Below is a small trained network, with its code and all its weights. Each question gives an input and a class and asks what happens when units are switched off, that is, made to give their printed mean instead of their output.

import numpy as np


def w(rows, s, z=0):
    codes = np.array(rows[::2]) - 128.0
    scale = np.full(codes.shape[1], s)
    scale[-1] = z or s
    return codes * scale


def norm(h):
    return h / np.sqrt((h * h).mean(-1, keepdims=True) + 1e-5)


def f(y):
    return np.maximum(y, 0)


def log_softmax(a):
    a = a - a.max(-1, keepdims=True)
    return a - np.log(np.exp(a).sum(-1, keepdims=True))


def net(x, mask):
    res = np.array(x, float).reshape(1, 7) / 4 @ E
    u = 0
    for l in range(3):
        y = f(norm(res) @ A[l][:, :-1].T + A[l][:, -1])
        res = res + np.where(mask[u : u + 12], y, B[l][:, -1]) @ B[l][:, :-1]
        u += 12
    return log_softmax(norm(res)[-1] @ U[:, :-1].T + U[:, -1])


A, B = {}, {}
E = w([
[227,130,63,199,24],'x0',
[129,125,125,129,128],'x1',
[127,126,127,130,128],'x2',
[79,40,216,129,3],'x3',
[131,132,132,122,128],'x4',
[212,81,194,161,200],'x5',
[174,38,62,3,129],'x6',
],0.0054)
A[0] = w([
[136,169,145,97,163,123],'L0N0',
[112,115,129,109,120,83],'L0N1',
[1,107,64,187,116,100],'L0N2',
[161,124,102,158,98,3],'L0N3',
[75,139,139,137,125,59],'L0N4',
[106,132,130,165,126,67],'L0N5',
[198,202,113,132,136,104],'L0N6',
[182,131,138,134,180,103],'L0N7',
[140,169,137,204,102,128],'L0N8',
[126,127,155,114,98,47],'L0N9',
[133,97,92,109,119,84],'L0N10',
[167,124,209,107,106,127],'L0N11',
],0.01,0.0048)
B[0] = w([
[86,89,59,198,94,187],'L0N0',
[181,210,143,131,136,144],'L0N1',
[115,184,96,91,93,239],'L0N2',
[180,159,88,157,72,147],'L0N3',
[202,126,110,48,137,165],'L0N4',
[131,240,171,95,135,147],'L0N5',
[97,121,55,145,150,221],'L0N6',
[38,120,75,159,80,195],'L0N7',
[251,148,145,23,114,252],'L0N8',
[114,118,105,126,91,137],'L0N9',
[199,195,151,69,122,170],'L0N10',
[81,96,2,206,135,206],'L0N11',
],0.0058,0.0037)
A[1] = w([
[44,162,238,95,209,48],'L1N0',
[69,50,254,135,52,105],'L1N1',
[111,230,215,181,143,52],'L1N2',
[135,223,186,197,101,71],'L1N3',
[128,131,146,165,116,100],'L1N4',
[66,172,213,108,185,81],'L1N5',
[220,25,188,224,230,104],'L1N6',
[148,96,63,87,115,107],'L1N7',
[184,116,163,128,34,121],'L1N8',
[38,119,159,103,186,2],'L1N9',
[153,165,36,102,159,153],'L1N10',
[62,113,139,114,25,87],'L1N11',
],0.0087,0.0035)
B[1] = w([
[129,81,24,77,119,195],'L1N0',
[119,119,122,207,213,209],'L1N1',
[189,127,202,53,157,180],'L1N2',
[183,132,155,62,196,187],'L1N3',
[120,133,122,115,143,139],'L1N4',
[152,86,69,89,95,182],'L1N5',
[22,235,167,77,29,195],'L1N6',
[149,133,215,105,133,209],'L1N7',
[117,145,108,171,185,218],'L1N8',
[134,59,2,112,106,173],'L1N9',
[88,135,187,167,140,254],'L1N10',
[110,146,171,176,181,211],'L1N11',
],0.0088,0.0056)
A[2] = w([
[141,33,140,128,176,122],'L2N0',
[144,231,179,196,60,204],'L2N1',
[254,137,119,191,66,3],'L2N2',
[137,49,136,35,203,153],'L2N3',
[177,109,170,69,145,41],'L2N4',
[85,142,42,130,210,55],'L2N5',
[158,193,62,120,208,89],'L2N6',
[2,97,38,78,127,129],'L2N7',
[71,229,111,145,200,250],'L2N8',
[20,205,146,93,24,45],'L2N9',
[183,19,119,7,91,77],'L2N10',
[180,33,239,122,120,253],'L2N11',
],0.0072,0.0025)
B[2] = w([
[97,185,116,156,101,160],'L2N0',
[143,43,81,63,131,228],'L2N1',
[152,79,39,68,244,171],'L2N2',
[170,180,146,159,130,197],'L2N3',
[146,196,193,101,176,149],'L2N4',
[173,146,144,205,138,186],'L2N5',
[28,118,181,193,109,189],'L2N6',
[243,79,85,156,83,222],'L2N7',
[81,61,167,142,86,253],'L2N8',
[156,68,213,59,2,186],'L2N9',
[171,195,169,125,157,179],'L2N10',
[66,194,130,111,169,177],'L2N11',
],0.0074,0.0072)
U = w([
[192,109,10,84,142,141],'0',
[107,126,168,74,22,161],'1',
[50,150,133,229,144,84],'2',
[166,253,202,65,162,37],'3',
[130,112,152,102,118,253],'4',
],0.011,0.0047)

Each question gives the input, the list of numbers given to net, and the class t.
The units are the neurons (one row each of A and B). Each row of codes is followed by its name. A weight is (code - 128) times the scale printed after its matrix; where a second scale follows, it is the last column's (A, B and U).
mask holds one flag per neuron, layer by layer. A switched-off neuron (its flag False) gives its mean, the last column of its row in B, instead of its output. The means were averaged over made-up inputs and are rounded, as every weight is.
A unit's drop is (log p(t) with every unit on - log p(t) with that unit switched off) / (log p(t) with every unit on - log p(t) with every unit switched off).
The circuit of an input: a set's keep is (log p(t) with only the set's units on - log p(t) with every unit switched off) / (log p(t) with every unit on - log p(t) with every unit switched off). Starting from the 12 units with the biggest drops (on a tie, the unit counted first), units are removed one at a time, each time the one whose removal leaves the highest keep (on an exact tie, the one counted first), for as long as the keep stays at least 0.8.
circuit, biggest first: the units of the circuit, biggest drop first
most important unit: the unit with the biggest drop
top k neurons: the k neurons with the biggest drops, biggest first
k most important neurons of layer l: the k neurons of layer l with the biggest drops, biggest first
input [-5,-2,-1,-7,-2,4,-1], class 2: circuit, biggest first : [L0N0, L2N6]
input [-7,5,-7,7,-3,4,8], class 3: circuit, biggest first : [L2N10, L2N3, L2N11]
input [4,8,-5,6,-3,0,-2], class 2: circuit, biggest first : [L1N1, L1N8]
input [3,-3,-4,-6,-8,-4,2], class 4: most important neuron of layer 1 : [L1N10]
input [-5,0,5,5,-3,-2,4], class 0: top 4 neurons : [L0N8, L2N7, L1N9, L1N10]
input [-5,-4,-5,6,5,1,6], class 2: top 2 neurons : [L1N1, L0N8]
input [1,4,-8,8,-8,-5,3], class 2: top 2 neurons : [L1N1, L1N11]
input [-8,-6,8,8,6,-8,7], class 0: circuit, biggest first : [L2N7, L1N6, L2N8]
input [2,-6,4,-6,5,-7,-6], class 1: circuit, biggest first : [L1N1, L2N8, L2N9]
input [3,8,1,-8,5,7,-1], class 2: top 2 neurons : [L0N6, L0N7]
input [-5,-7,0,-8,-5,1,-5], class 2: circuit, biggest first : [L2N6, L0N0]
input [-5,6,3,-7,7,-7,-1], class 1: circuit, biggest first : [L1N1, L2N8]
input [3,-4,-3,-5,8,-2,4], class 4: circuit, biggest first : [L1N10, L2N8]
input [5,-1,5,-6,-1,4,7], class 3: most important unit : L1N7
input [2,-2,-6,-4,4,-3,1], class 2: 3 most important neurons of layer 0 : [L0N6, L0N2, L0N8]
input [-4,1,1,-7,1,7,7], class 1: top 2 neurons : [L1N6, L1N1]
input [8,4,-7,0,7,-7,-5], class 0: top 4 neurons : [L1N6, L2N2, L0N8, L2N1]
input [-6,-7,-8,-8,3,0,-4], class 2: 2 most important neurons of layer 0 : [L0N0, L0N6]
input [2,-1,-4,0,-4,4,4], class 1: top 3 neurons : [L1N6, L0N2, L0N8]
input [1,-2,-4,0,2,-6,7], class 3: most important unit : L1N6
input [0,3,-3,6,2,3,6], class 2: top 2 neurons : [L0N8, L1N1]
input [-6,-6,6,0,-6,1,5], class 0: top 2 neurons : [L0N8, L1N9]
input [5,2,1,-6,1,7,-3], class 1: 2 most important neurons of layer 1 : [L1N6, L1N1]
input [-4,1,0,0,3,-7,-8], class 3: top 2 neurons : [L1N2, L1N3]
input [-4,6,-7,-4,2,6,6], class 1: top 3 neurons : [L1N6, L0N8, L0N2]
input [4,7,-8,-5,-6,0,5], class 4: 2 most important neurons of layer 0 : [L0N10, L0N11]
input [-8,8,5,7,-1,0,7], class 0: 3 most important neurons of layer 1 : [L1N9, L1N10, L1N0]
input [8,5,-5,5,4,-7,-3], class 0: top 2 neurons : [L1N6, L2N2]
input [-8,4,-3,8,0,-5,6], class 0: top neuron : [L2N7]
input [1,8,4,-7,-1,-6,8], class 3: 3 most important neurons of layer 0 : [L0N11, L0N10, L0N7]
